How the points are linked:
j362 θ j243
j362 ψ j704
j362 σ j682
j362 ξ j519
j51 θ j830
j51 ψ j246
j51 σ j409
j51 ξ j128
j12 θ j87
j12 ψ j759
j12 σ j252
j12 ξ j985
j906 θ j128
j906 ψ j237
j906 σ j51
j906 ξ j759
j709 θ j944
j709 ψ j80
j709 σ j175
j709 ξ j570
j68 θ j301
j68 ψ j961
j68 σ j957
j68 ξ j170
j344 θ j568
j344 ψ j409
j344 σ j237
j344 ξ j225
j358 θ j441
j358 ψ j252
j358 σ j280
j358 ξ j592
j961 θ j871
j961 ψ j564
j961 σ j294
j961 ξ j474
j702 θ j18
j702 ψ j682
j702 σ j845
j702 ξ j154
j202 θ j386
j202 ψ j99
j202 σ j281
j202 ξ j803
j774 θ j306
j774 ψ j711
j774 σ j746
j774 ξ j528
j343 θ j709
j343 ψ j944
j343 σ j52
j343 ξ j962
j412 θ j281
j412 ψ j755
j412 σ j559
j412 ξ j202
j154 θ j362
j154 ψ j243
j154 σ j18
j154 ξ j485
j735 θ j414
j735 ψ j721
j735 σ j295
j735 ξ j469
j115 θ j52
j115 ψ j175
j115 σ j187
j115 ξ j343
j52 θ j175
j52 ψ j690
j52 σ j632
j52 ξ j709
j74 θ j310
j74 ψ j528
j74 σ j902
j74 ξ j721
j246 θ j412
j246 ψ j281
j246 σ j467
j246 ξ j423
j207 θ j34
j207 ψ j985
j207 σ j592
j207 ξ j380
j985 θ j280
j985 ψ j75
j985 σ j87
j985 ξ j358
j415 θ j734
j415 ψ j957
j415 σ j887
j415 ξ j428
j592 θ j12
j592 ψ j87
j592 σ j441
j592 ξ j34
j721 θ j382
j721 ψ j533
j721 σ j310
j721 ξ j649
j548 θ j380
j548 ψ j426
j548 σ j207
j548 ξ j238
j120 θ j592
j120 ψ j12
j120 σ j358
j120 ξ j207
j803 θ j467
j803 ψ j559
j803 σ j386
j803 ξ j246
j828 θ j741
j828 ψ j962
j828 σ j995
j828 ξ j385
j128 θ j237
j128 ψ j423
j128 σ j830
j128 ξ j344
j243 θ j704
j243 ψ j828
j243 σ j183
j243 ξ j845
j301 θ j961
j301 ψ j871
j301 σ j363
j301 ξ j887
j267 θ j263
j267 ψ j469
j267 σ j173
j267 ξ j276
j225 θ j51
j225 ψ j830
j225 σ j568
j225 ξ j906
j995 θ j343
j995 ψ j709
j995 σ j115
j995 ξ j741
j34 θ j985
j34 ψ j280
j34 σ j12
j34 ξ j426
j533 θ j928
j533 ψ j746
j533 σ j482
j533 ξ j902
j519 θ j845
j519 ψ j22
j519 σ j243
j519 ξ j702
j390 θ j639
j390 ψ j702
j390 σ j485
j390 ξ j294
j860 θ j57
j860 ψ j295
j860 σ j611
j860 ξ j173
j632 θ j431
j632 ψ j356
j632 σ j805
j632 ξ j175
j928 θ j746
j928 ψ j566
j928 σ j784
j928 ξ j774
j365 θ j415
j365 ψ j734
j365 σ j170
j365 ξ j566
j386 θ j99
j386 ψ j276
j386 σ j755
j386 ξ j467
j482 θ j784
j482 ψ j365
j482 σ j711
j482 ξ j928
j237 θ j423
j237 ψ j202
j237 σ j246
j237 ξ j568
j570 θ j187
j570 ψ j632
j570 σ j944
j570 ξ j115
j183 θ j60
j183 ψ j995
j183 σ j509
j183 ξ j704
j962 θ j570
j962 ψ j187
j962 σ j709
j962 ξ j885
j57 θ j295
j57 ψ j74
j57 σ j649
j57 ξ j735
j944 θ j80
j944 ψ j805
j944 σ j690
j944 ξ j187
j568 θ j409
j568 ψ j803
j568 σ j423
j568 ξ j51
j414 θ j721
j414 ψ j382
j414 σ j74
j414 ξ j611
j427 θ j238
j427 ψ j138
j427 σ j548
j427 ξ j805
j566 θ j428
j566 ψ j68
j566 σ j415
j566 ξ j711
j75 θ j225
j75 ψ j51
j75 σ j344
j75 ξ j252
j263 θ j469
j263 ψ j611
j263 σ j735
j263 ξ j636
j448 θ j154
j448 ψ j362
j448 σ j702
j448 ξ j564
j830 θ j246
j830 ψ j412
j830 σ j803
j830 ξ j237
j528 θ j482
j528 ψ j784
j528 σ j306
j528 ξ j533
j734 θ j957
j734 ψ j363
j734 σ j474
j734 ξ j68
j636 θ j860
j636 ψ j57
j636 σ j469
j636 ξ j466
j759 θ j344
j759 ψ j568
j759 σ j128
j759 ξ j75
j170 θ j887
j170 ψ j474
j170 σ j301
j170 ξ j415
j564 θ j485
j564 ψ j519
j564 σ j154
j564 ξ j390
j755 θ j267
j755 ψ j263
j755 σ j466
j755 ξ j99
j409 θ j803
j409 ψ j467
j409 σ j202
j409 ξ j830
j22 θ j385
j22 ψ j509
j22 σ j828
j22 ξ j682
j885 θ j115
j885 ψ j52
j885 σ j570
j885 ξ j995
j87 θ j759
j87 ψ j344
j87 σ j906
j87 ξ j280
j60 θ j995
j60 ψ j343
j60 σ j885
j60 ξ j828
j784 θ j365
j784 ψ j415
j784 σ j64
j784 ξ j746
j871 θ j564
j871 ψ j485
j871 σ j448
j871 ξ j561
j845 θ j22
j845 ψ j385
j845 σ j704
j845 ξ j18
j704 θ j828
j704 ψ j741
j704 σ j60
j704 ξ j22
j561 θ j390
j561 ψ j639
j561 σ j564
j561 ξ j363
j382 θ j533
j382 ψ j928
j382 σ j528
j382 ξ j879
j175 θ j690
j175 ψ j427
j175 σ j431
j175 ξ j944
j649 θ j879
j649 ψ j902
j649 σ j382
j649 ξ j295
j746 θ j566
j746 ψ j428
j746 σ j365
j746 ξ j306
j805 θ j819
j805 ψ j696
j805 σ j238
j805 ξ j431
j474 θ j561
j474 ψ j390
j474 σ j871
j474 ξ j957
j80 θ j805
j80 ψ j819
j80 σ j427
j80 ξ j632
j711 θ j64
j711 ψ j170
j711 σ j428
j711 ξ j784
j490 θ j466
j490 ψ j173
j490 σ j636
j490 ξ j755
j469 θ j611
j469 ψ j649
j469 σ j414
j469 ξ j860
j380 θ j426
j380 ψ j358
j380 σ j34
j380 ξ j138
j363 θ j294
j363 ψ j448
j363 σ j390
j363 ξ j961
j441 θ j252
j441 ψ j906
j441 σ j75
j441 ξ j12
j281 θ j755
j281 ψ j267
j281 σ j490
j281 ξ j386
j64 θ j170
j64 ψ j887
j64 σ j68
j64 ξ j365
j682 θ j183
j682 ψ j60
j682 σ j385
j682 ξ j243
j423 θ j202
j423 ψ j386
j423 σ j412
j423 ξ j409
j696 θ j207
j696 ψ j34
j696 σ j120
j696 ξ j548
j741 θ j962
j741 ψ j570
j741 σ j343
j741 ξ j509
j902 θ j774
j902 ψ j306
j902 σ j928
j902 ξ j310
j280 θ j75
j280 ψ j225
j280 σ j759
j280 ξ j441
j428 θ j68
j428 ψ j301
j428 σ j734
j428 ξ j64
j238 θ j138
j238 ψ j120
j238 σ j380
j238 ξ j819
j252 θ j906
j252 ψ j128
j252 σ j225
j252 ξ j87
j173 θ j735
j173 ψ j414
j173 σ j57
j173 ξ j263
j466 θ j173
j466 ψ j735
j466 σ j860
j466 ξ j267
j467 θ j559
j467 ψ j490
j467 σ j99
j467 ξ j412
j187 θ j632
j187 ψ j431
j187 σ j80
j187 ξ j52
j887 θ j474
j887 ψ j561
j887 σ j961
j887 ξ j734
j276 θ j636
j276 ψ j860
j276 σ j263
j276 ξ j490
j306 θ j711
j306 ψ j64
j306 σ j566
j306 ξ j482
j310 θ j528
j310 ψ j482
j310 σ j774
j310 ξ j382
j879 θ j902
j879 ψ j774
j879 σ j533
j879 ξ j74
j485 θ j519
j485 ψ j845
j485 σ j362
j485 ξ j639
j431 θ j356
j431 ψ j548
j431 σ j819
j431 ξ j690
j99 θ j276
j99 ψ j636
j99 σ j267
j99 ξ j559
j957 θ j363
j957 ψ j294
j957 σ j561
j957 ξ j301
j18 θ j682
j18 ψ j183
j18 σ j22
j18 ξ j362
j356 θ j548
j356 ψ j380
j356 σ j696
j356 ξ j427
j294 θ j448
j294 ψ j154
j294 σ j639
j294 ξ j871
j690 θ j427
j690 ψ j238
j690 σ j356
j690 ξ j80
j819 θ j696
j819 ψ j207
j819 σ j138
j819 ξ j356
j426 θ j358
j426 ψ j441
j426 σ j985
j426 ξ j120
j639 θ j702
j639 ψ j18
j639 σ j519
j639 ξ j448
j611 θ j649
j611 ψ j879
j611 σ j721
j611 ξ j57
j295 θ j74
j295 ψ j310
j295 σ j879
j295 ξ j414
j385 θ j509
j385 ψ j885
j385 σ j741
j385 ξ j183
j138 θ j120
j138 ψ j592
j138 σ j426
j138 ξ j696
j559 θ j490
j559 ψ j466
j559 σ j276
j559 ξ j281
j509 θ j885
j509 ψ j115
j509 σ j962
j509 ξ j60

The rows follow the links: the fewer symbols apart two points are, the more alike their rows tend to be.

Each row is also shifted at random along 3 hidden directions that mean nothing.

Rows with their points:
[-249  -24   57   -1  -45  -17  -64  -53  -40  145  127    0 -152  -66 -127  -36 -120   85   24  -93   17  -25  -67    5  -41    8  -81    6   -3  120  112  120 -155  100  -41  -21   70   92 -131   33   -1    3  -12  -21  -36  -38 -104   69 -116    3   70  -26   58   -9   99  -40  128  -83  -78  -51  -78   54  109   80   59  -12]: j957
[ -36  -54   68  -25  -36  -41 -115  -71  -27  232   68   -1 -143  -93 -140  -32  -73  113   30  -51   34  -25 -116    4  -54   -6  -75    8  -10   79  153  130 -182  159  -39  -23  113   76  -80   32   -7  -23   31  -24  -42  -41 -139   75  -85  -13  163  -29   26  -27   60  -26  144 -124 -103  -35  -50   57  108   53   64  -14]: j68
[  21    7   -9   13   57   -9   88   64  -13 -203  -60    5  179   91  148   65   50  -72  -59   27  -22   24  116   -4   73   31   84   -5   14 -100 -122 -128  205 -149   49   50  -96 -102  142  -34   39   40   41   -9   34   61  123  -61   81  -13  -80   34  -49    5 -122    2 -139  104    5   65   27  -65 -150  -50  -30   16]: j225
[  20 -121   93   62   45  -84 -153   35  -34  -61  -64  -99  172   39  101   74   -3    7  -10   42   97   50   73   -5   22   18  -64  -11   38 -113  -25  -73  177  118   19   63   51  -78  191  -41   32   14  158  -37  -13  103   58  -19  103 -102  105    0  -75  -11 -185  -40  -89  -64 -129  120    2  -69 -150   16  -11   10]: j467
[ 345  129 -173  -18  -12  122  119   33  108  -82 -131   27    0   13   38  -62  178 -118   24  130  -65   -6  -24    2  -11  -72   77   -5  -22  -44 -109  -55   -4 -109   17  -64  -91    0  -51   -7  -77  -48 -139   81   46  -46   63  -59   76   76 -181   14    2   40   72   99  -62   86  244  -52  125    1   42 -113 -109   -5]: j805
[-160   35  -40  -45  -67   52  -15  -58   45  189   31   26 -174  -82 -127 -100   16   54   40   -3  -18  -44 -127    4  -60  -39  -47    4  -31   79  107  129 -202   86  -37  -52   64   95 -144   35  -50  -41  -55   21  -16  -84 -130   44  -58   39   72  -27   49    0  119   35  161  -78   28  -91    4   74  190   -5   17  -18]: j448
[-198   78 -155   99  -85  128 -115   15  120  -60  -89 -104  -73  -28  -12 -136  100  -76  108  122   52   30  -47   11  -72 -111 -152  -22  -18  -16  -69   17  -31  170  -25  -84   26  103 -143  -25 -119  -71 -118   93  -18  -22   21  -37   80    5 -135  -17   35   89   89   60    2  -72  210  -52   78  -20  125   -8 -139  -10]: j570
[  36  117  -99  -66  -49   91  134  -38   52   89   42   94 -170  -46 -101  -82   34   -7   17  -20  -89  -50  -88    2  -33  -31   60   13  -40  104   37   80 -186  -98  -19  -71  -38   79 -181   39  -51  -27 -152   44   19 -105  -69   21  -87   99  -83   -4   65   10  180   50   98   41  131 -116   16   72  162  -37    6  -10]: j845
[ -72   46 -141  197  -81  117 -219   37   97 -163  -73 -189  -52   -3   17  -92   29 -107  150  126  115   80    0    5  -84 -121 -236  -33   -1   -5 -127  -27   38  247  -33  -77   33  126 -150  -50 -125  -66 -130   98  -38   30   96  -48   87  -26 -234  -22   43  107  101   14  -89  -95  230   -5   47  -60   45   55 -173   -5]: j175
[-110   84 -147   97  -79  125  -88   18  101  -85  -48  -91  -88  -23  -23 -107   59  -83  102   93   35   27  -38    7  -62 -100 -132  -23  -17   26  -78    7  -37  122  -26  -80    1  112 -166  -18 -107  -55 -145   90  -15  -27   34  -31   44   23 -180  -13   53   83  122   44  -14  -42  218  -54   57  -11  105    6 -124   -8]: j115
[ -50  123 -124  -83  -54  105  131  -36   81  109   -4   99 -154  -55  -92 -112   89  -10   19   22  -90  -58 -105    2  -40  -42   64   14  -44   68   41   78 -183  -86  -18  -66  -29   66 -156   40  -57  -33 -135   47   26 -116  -82   17  -51   97  -44   -4   52   13  151   76  116   33  139 -125   47   75  189  -69  -15  -15]: j682
[ 118  -61  157   15  102 -136  125   41 -167 -222  159   48  138  111  100  202 -221    1 -101 -183  -31   20  194   -6  112  137  116   13   42   36  -76 -116  187 -243   42  101 -112 -107  120   -7  137  115   63  -91   15   97  132    5 -106   -8  -98   34  -12  -45  -75 -128 -153  157 -143   98 -138  -57 -255   85  103   27]: j755
[-133   -2   26 -116  -36   -7   35  -70    7  274   53   97 -140  -90 -126  -56    6  105  -19  -47  -46  -65 -131   -4  -37   12   38   19  -24   66  164  136 -208   13  -26  -14   72   37  -66   53   -2  -15   15  -22   -4  -85 -171   65  -80   32  191  -19   21  -41   58   24  189  -58  -94  -83  -14   90  164  -21   83  -13]: j301
[-214  119 -166   12  -49  139   79   31  114  -87  -91    7  -24    7   31 -110  147  -90   34  101  -42   -4  -21    3  -23  -67    3  -12  -26  -24  -84  -22   -1  -51    4  -54  -57   38  -93   -9  -78  -32 -117   74   28  -46   33  -53   73   48 -142    4   25   61   64   88   -2   44  204  -70   92   -3  104  -85 -104   -4]: j944
[-159  -54  123   11   -5  -81  -36  -49 -108   82  196   17 -114  -27  -97   47 -220  103   -5 -175   13  -11   -6   -1   -7   59  -43   14    5  139   98   86 -103   37  -28   16   43   60  -82   35   49   43   11  -63  -31   -6  -67   79 -169   -6   51   -9   51  -37   76  -96   78  -32 -142  -10 -139   33   16  124  108    0]: j64
[ 166   88 -167   -4  -22  121   27   34  137  -47 -197  -17   50    6   62  -92  235 -104   38  193  -16    9  -38    4  -22  -92   18  -16  -18 -113  -90  -54   36   -2   15  -48  -38  -13   10  -23  -85  -64  -66   87   32  -27   40  -71  159   24  -80    8  -28   46   -9  112  -42   15  202  -25  151  -19   51 -124 -131   -8]: j238
[-184  107 -149   89  -57  124    9   37   72 -178  -22  -55  -42   19   24  -81   37  -99   65   48   -5   26   22    4  -29  -64  -70  -14  -12   30 -122  -32   21   -1   -8  -62  -58   72 -146  -20  -72  -22 -158   75    5  -13   81  -44   26   40 -244   -2   59   83  108   34  -53   34  219  -46   34  -30   54    0 -113    2]: j187
[ 117   67 -121  110  -13   82  -24   68   61 -232  -76  -86   51   54   86  -17   54 -128   58   90   27   53   68   -1   -3  -62  -58  -19    3  -34 -164  -97  121    7    8  -37  -69   23  -41  -40  -65  -24 -104   66    5   33  142  -69   80   11 -253    6   11   72   32   22 -147   46  204   16   56  -63  -54   -9 -128    7]: j696
[ -21 -101  143   58  -14 -104 -175  -50 -102  101  162  -66 -105  -45 -105   52 -223  106   38 -133   81   15  -19    2  -32   30 -126   -1   17  120  102   87  -92  179  -40   11  103   80  -72   20   28   19   39  -54  -61   28  -60   83 -137  -41   77  -27   43  -25   59 -111   62 -110 -154   20 -131   17  -10  153   80   -3]: j711
[   3  -29   28  -21   67  -40   71   51  -21 -115  -78   23  194   79  129   69   68  -35  -76   30  -17   13   95   -2   69   49  100    2   20 -123  -64 -104  191 -127   51   66  -55 -127  195  -27   59   40  106  -25   30   61   81  -49  100  -34   36   29  -72  -20 -168    9  -99   74  -65   75   29  -51 -142  -63    3   15]: j830
[ 148  153 -147   17  -11  116  184   42   55 -206   -2   46  -29   53   38  -20   39 -127    9   14  -92   -2   51    0   16  -31   82   -2  -26   46 -143  -67   17 -207   15  -53 -150   23 -129    0  -40   -2 -193   61   41  -37  104  -43  -19  102 -312   25   53   48  135   40  -91  160  247  -65   33  -11   15  -40  -74    1]: j632
[ 184  -57   98    2  -13  -69 -100  -61  -68  170  135  -10 -150  -65 -133   26 -158   96   32 -102   37  -11  -73   -6  -44   14  -67    8   -3  128  125  104 -161  124  -43  -19   81   81  -98   32   13   -5   -9  -34  -45  -20  -93   78 -137    0   72  -21   37  -35  105  -67   90  -87  -92  -14  -93   48   48  105   72  -13]: j415
[-250   78 -120  131  -84  115  -90   16   68 -117   14 -103 -119  -16  -34  -95  -21  -64  109   32   44   35  -12    6  -62  -82 -162  -16  -16   74  -79   22  -41  126  -37  -77    1  132 -204  -21  -94  -37 -159   71  -26  -14   44  -13   -5   20 -217  -15   79   88  153    7  -13  -44  195  -52    6  -12  103   60 -105   -6]: j995
[-304   14   13   12  -58   22  -28  -49  -16   83  125   10 -175  -59 -116  -50 -113   58   34  -96   -3  -17  -59    2  -43   -5  -81    5  -16  134   71  106 -158   68  -40  -35   41  109 -175   27  -21    3  -72   -6  -27  -46  -83   57 -128   21   -4  -19   73   10  132  -28  111  -52  -12  -68  -75   50  128   75   42  -10]: j294
[ -62 -184  191  121   26 -144 -275   -2 -113   -5   81 -146   58    1    3  101 -196   81   31  -72  155   65   54   -2    1   39 -179  -12   47   -2   46    0   92  253  -19   64  125    2   92  -32   59   22  162  -68  -70  114   20   40  -19 -129  120  -17  -28  -18 -106 -127  -44 -141 -221  119 -109  -54 -140  157   46    5]: j57
[-119   25 -115  111  -32   83 -110   67   97 -159 -160 -130   99   29   97  -62  135 -106   66  163   71   58   32    9  -21  -83 -112  -25   11 -118 -130  -81  136  121   11  -23   -5    6   28  -51  -73  -44  -20   67   -5   44  100  -75  170  -43 -112   -3  -27   73  -54   50 -103  -38  150   29  100  -69  -19  -34 -145   -1]: j207
[ -96  101 -158   49  -37  127   23   44  106 -135 -112  -39    9   20   52  -89  139 -110   50  115   -9   24    2    5  -19  -77  -30  -16  -16  -46 -112  -46   44   -4    9  -51  -52   29  -63  -24  -79  -40 -102   79   16  -19   69  -60   98   23 -166    3   12   67   41   74  -49   30  209  -39   92  -30   56  -60 -122    2]: j431
[  52 -127  151   -5   60 -130  -69   -6  -93   37   33  -15  104   18   32  106  -91   68  -48  -58   49   17   51   -4   42   73    5    8   32  -41   51  -22   86   34   14   78   46  -77  159   -7   85   39  158  -73  -16   72   -4   22   -6  -67  159    1  -55  -55 -139  -70  -28  -31 -209   94  -61  -24 -133   44   80   15]: j173
[  63  -74   73   67   64  -74  -35   54  -65 -170  -14  -52  169   78  122  110  -46  -26  -33  -17   45   51  133   -5   59   48    0   -8   34  -78  -84 -115  206  -30   28   67  -25  -89  158  -36   58   43   95  -38   -3  102  116  -35   54  -60  -30   17  -56   -4 -138  -57 -140   37  -75  108  -29  -73 -197   34   -2   17]: j246
[ -11   27   31  -61  -29   -7   72  -62  -38  143  141   82 -171  -55 -129  -17 -102   71   -5 -115  -52  -45  -74    1  -19   26   38   20  -27  139  105  106 -186  -46  -31  -29   14   70 -139   55   10    8  -70  -20   -5  -73 -100   66 -156   59   24  -10   64  -29  139  -21  124    6  -30  -80  -67   75  110   40   82   -8]: j961
[ -74 -115  180   -3   54 -137  -23   -9 -134    4  122    9   66   25   13  126 -172   82  -61 -139   29   11   78   -3   57   99   26   11   29   20   57   -8   74  -27    9   83   20  -57  112    3  106   68  133  -93  -14   62    0   43  -80  -54  115   12  -23  -51  -94 -104  -16    0 -225   76 -118  -12 -134   85  113   16]: j611
[-172   27  -69   42   15   46   28   70   47 -195 -124  -43  155   66  140   -8  116  -93   -9   94    9   36   86    2   38  -18    6  -10    7 -122 -130 -110  190  -51   36   22  -56  -65   98  -46   -8   -1   18   33   29   45  112  -78  138  -28  -88   20  -38   44 -108   37 -109   52   76   40   69  -71  -79  -60  -86   12]: j12
[ 105 -129  176   32   54 -146 -101   -7 -125    0   96  -38   70   22   16  132 -171   75  -39 -104   66   32   69   -3   33   74  -26    4   38   12   40  -15   77   55    4   68   47  -42  117   -8   85   50  134  -77  -29   80   17   35  -55  -71   94    0  -28  -48  -91 -108  -45  -31 -204   97 -105  -28 -156  100   84   13]: j735
[-593  100 -144  -60  -89  145   61  -23  129  102  -81   46 -105  -65  -47 -188  175  -11   28   80  -52  -48 -112    6  -48  -69  -23   -5  -35   -9   35   88 -129   20  -17  -52   20   63 -114   18  -85  -39  -63   65   14  -95 -109  -12   58   38   57  -13   33   45   56  108  154  -46  104 -121   90   55  243 -103  -54  -10]: j385
[ 381  -77   43  -32   65  -66  -62   15   10   43 -144  -25  168   20   82   55  118    0  -31  107   41   11   10   -3   23    4   47   -2   21 -158    2  -66  115   41   30   46   32 -114  219  -28   27  -18  145  -14    6   51   20  -28  135  -61  156    4 -100  -39 -181   23  -60  -28  -84   93   69  -36 -114  -67  -12    3]: j202
[ 124   69  -25  -31   83    3  266   72  -39 -281    4   97  168  127  156  105   13 -103 -104  -45 -109    3  167   -5  116   77  202   11   11  -45 -161 -157  202 -357   60   49 -190 -129  104  -14   70   72  -29  -17   68   40  165  -60    7   52 -194   52  -21    1  -61   -3 -167  235   60   32    0  -54 -174  -60    1   26]: j75
[-112 -112  160   33    3 -115 -124  -45 -112  100  159  -34  -66  -30  -81   64 -208  113    4 -139   67    8    0   -2   -9   54  -90    4   20   90  108   77  -61  123  -30   39   93   36  -17   13   52   27   77  -69  -49   33  -62   74 -121  -50  117  -16   25  -39    7 -103   59  -89 -193   30 -133   15  -28  139  101    1]: j482
[-152   23  -20 -118  -52   33   17  -77   48  299   -8   79 -155 -105 -140 -112   75   94    5   13  -38  -67 -169    4  -64  -28   19   12  -32   41  169  148 -235   66  -31  -40   86   58  -86   47  -36  -39   -1   10   -3 -105 -187   52  -41   30  209  -20   19  -25   63   58  211  -87  -38  -99   31   96  218  -49   48  -22]: j561

Start, symbols taken left to right, then the point you end at.
Answers are names.
[-138   -4   70  -74  -22  -34   54  -67  -53  167  138   83 -139  -53 -116   -8 -104   94  -22 -125  -42  -47  -69   -5  -12   44   31   19  -12  119  129  112 -171  -35  -24   -1   33   42  -90   49   26   23   -7  -42  -11  -58 -119   75 -146   35   99   -7   42  -37   84  -29  137  -17 -104  -56  -80   71   91   45  108   -6]
σ σ => j871
[ 300  115  -94  -74  -39   79  119  -48   49  117   43   95 -187  -52 -122  -67   21   -7   25  -16  -86  -50 -108    2  -45  -38   67    9  -41  117   47   82 -217  -82  -28  -85  -37   86 -194   50  -52  -42 -175   45   16 -110  -72   29 -101  109  -99   -4   68    2  201   51   88   44  146 -109   16   85  151  -24    4  -20]
σ σ σ => j995
[  81   -5   17  -63   76  -34  157   51  -17 -121  -71   70  193   84  138   74   77  -45 -104   17  -62   -7  100   -7   88   63  162    2   17 -116  -71 -112  176 -216   63   68  -98 -146  197  -19   68   47   79  -30   55   40   81  -47   76   -3   14   38  -66  -33 -155   17  -99  126  -47   62   35  -39 -142  -86   19   16]
ψ ψ θ σ => j263
[-333   26  -51   51  -92   71 -116  -37   48   99   40  -56 -176  -82 -113 -115  -25   31   89    8   42    0  -97    7  -83  -61 -153   -6  -18   85   64  110 -160  190  -49  -65   86  139 -183   13  -79  -39  -75   42  -36  -53  -86   34  -37    3    4  -34   64   39  126   14  117 -118   59  -79   -6   43  173   49  -33  -12]
θ θ σ => j385
[ 171    3   97  -45   16  -73   98  -56 -116   74  230   94 -151  -19 -119   75 -224   80  -31 -204  -56  -36   -9   -4    9   72   67   24   -6  187   86   79 -158 -121  -23   -6  -25   49 -125   53   62   46  -66  -57   -9  -39  -57   84 -227   61  -43   -2   71  -51  152  -83   63   62  -78  -38 -146   58   10  100  127   -1]
θ σ => j961
[ -87   64 -149  109  -48  120  -91   52  112 -144 -130 -115   21   14   55  -91  128 -109   84  149   49   46    3    9  -43  -97 -118  -24   -9  -69 -123  -54   71  119   -3  -54   -5   46  -56  -40 -101  -52  -80   82   -3    9   85  -64  134  -12 -157   -9    8   81   23   57  -74  -32  208  -10   94  -50   36  -35 -153    0]
ψ ψ ξ => j34
[  93  -84   79    0   68  -85  -25   37  -45  -59  -55  -21  171   55  107   87   12   -2  -55   16   31   23   77   -8   55   47   37   -2   28 -110  -32  -85  161  -23   34   72   -4 -106  195  -29   64   28  135  -41    8   81   58  -27   71  -56   82   13  -74  -26 -168  -27  -88   17 -111  103    8  -54 -153  -12   15   16]
ψ σ σ => j860
[ 161    4  -60   83   22   25  -65   67   40 -185 -118  -89  139   58  121   22   76  -97   21  104   53   57   77    5    9  -35  -38  -17   22 -109 -137 -117  173   32   24    6  -38  -46   91  -50  -21  -17    8   39    8   65  128  -69  132  -36 -114    8  -45   35  -85   17 -151   19   98   69   61  -76 -114  -22 -102   10]
θ θ => j225
[-202 -103  110  -57   58  -96    8   13  -48   35  -46   22  169   32   83   64   31   55  -91  -10   10   -4   47   -8   60   69   59    5   27 -118   39  -40  131  -31   36   94   28 -129  224  -15   85   42  201  -63    9   54  -11   -9   78  -70  229   11  -84  -49 -215  -16   -2  -13 -208   76   -4  -24 -102  -38   66   13]
σ ξ => j466
[ -10 -109  143  -55   64 -123   -3   -6  -91   59   27   31  102   19   32  100  -63   75  -77  -64   14   -7   40   -6   50   82   56    7   28  -41   66  -13   70  -27   20   87   30  -97  174    1   91   44  171  -78    0   49  -23   22   -9  -54  197    5  -60  -60 -148  -50    2   -8 -221   76  -54  -10 -109   11   94   12]
ψ θ ψ => j528
[-141 -145  145  -16   38 -121 -141  -17  -54  119  -20  -44  105  -10   19   54  -21   93  -38  -10   77    8    8   -4   19   48  -43   -4   28  -86   94   17   64  132    8   79  103  -69  179  -14   60   18  213  -67  -28   58  -56   25   53 -106  279   -8  -77  -47 -186  -40   38 -109 -241   86  -26  -12  -69   15   64    4]
ξ θ => j57
[-370  107 -131   84  -68  126   22   29   63 -152   17  -42  -84    7   -1  -89    7  -77   63   10  -11   21   17    3  -28  -60  -78   -6  -18   55  -96   -1  -11   -6  -18  -54  -50   91 -177  -11  -71   -9 -153   64   -4  -26   54  -27   -2   38 -221    0   77   80  126   28  -18   29  190  -72    9  -18   93   17  -87    3]
ψ ξ σ ψ => j819
[ 258  -43  101  -91    6  -80   19  -74  -65  227  105   81 -111  -63 -127   34  -95  110  -30  -98  -26  -50  -86   -3  -11   44   55   16   -7   89  152  100 -173   -9  -21    0   53   17  -31   52   38    8   28  -50  -10  -48 -123   81 -130   23  150   -8   11  -68   58  -35  114  -30 -132  -22  -61   73   41   32  116  -11]
σ σ σ ξ => j474
[ -79  138 -192 -114  -60  161  130  -20  165  142 -163   89  -87  -58  -44 -175  272  -45   19  150  -92  -57 -141    8  -49  -84   78    1  -49  -46   22   56 -139  -53    0  -77  -17   32  -81   19 -101  -69 -105   82   40 -123  -95  -25   91   78   29   -5    8   27   65  158  125   11  186 -124  160   62  226 -174  -75  -17]
σ θ ψ ξ => j690
[  73  -43  -15   34   36   -9  -74   54   45  -76 -163  -70  183   40  117   11  133  -50   -4  133   51   37   48   -1   18  -22  -18  -16   22 -163  -70  -93  175   64   34   35    9  -85  173  -46   -9  -17  100   14   11   66   73  -64  175  -68   47    4  -84   13 -172   32  -96  -26    5   79   86  -61 -103  -64  -71    4]
ψ σ => j202
[ -30  127 -137   10  -58  120   83    1   68  -49   14   27 -129  -18  -49  -85   31  -59   44   13  -59  -16  -39    4  -36  -55   -7   -4  -28   80  -47   27 -101  -52  -14  -79  -58   85 -190   16  -69  -25 -177   65   14  -64    5  -11  -45   82 -184    0   70   51  173   46   25   49  200  -98   29   32  124  -16  -58  -10]
σ θ σ θ => j80
[-318  -20  -28  130    9   23  -81   81   16 -262  -72 -118  168   87  152   18   30  -86   14   60   67   67  131    2   37   -9  -87  -25   27 -107 -150 -120  243   39   23   38  -30  -43   92  -66   -4   21   41   18   -3   93  146  -65  128  -66 -110    6  -31   60 -125  -14 -150   13   43   75   26 -105 -127    5  -88   19]
ψ ξ ξ => j906
[ -17   65 -166  104  -66  130 -140   34  137  -78 -153 -123  -16  -17   22 -124  151 -100  110  179   69   42  -44    3  -69 -123 -144  -27  -12  -65  -94  -24   20  184  -13  -77   26   75  -86  -36 -125  -78  -96  100  -14   -6   52  -58  139   -9 -127  -19   10   83   49   79  -39  -78  225  -26  114  -32   84  -38 -168  -12]
σ σ θ => j380
[ -60  -84  154    4   16 -114  -43  -44 -127   79  186   13  -78  -16  -78   86 -224  106  -23 -175   23   -9   14    0    5   71  -26   10   17  121   98   69  -66   24  -18   32   45   28  -32   27   69   51   49  -75  -35   15  -54   81 -161  -19   76  -11   34  -45   33 -112   54  -29 -180   18 -142   25  -35  125  121    1]
ψ ψ => j887
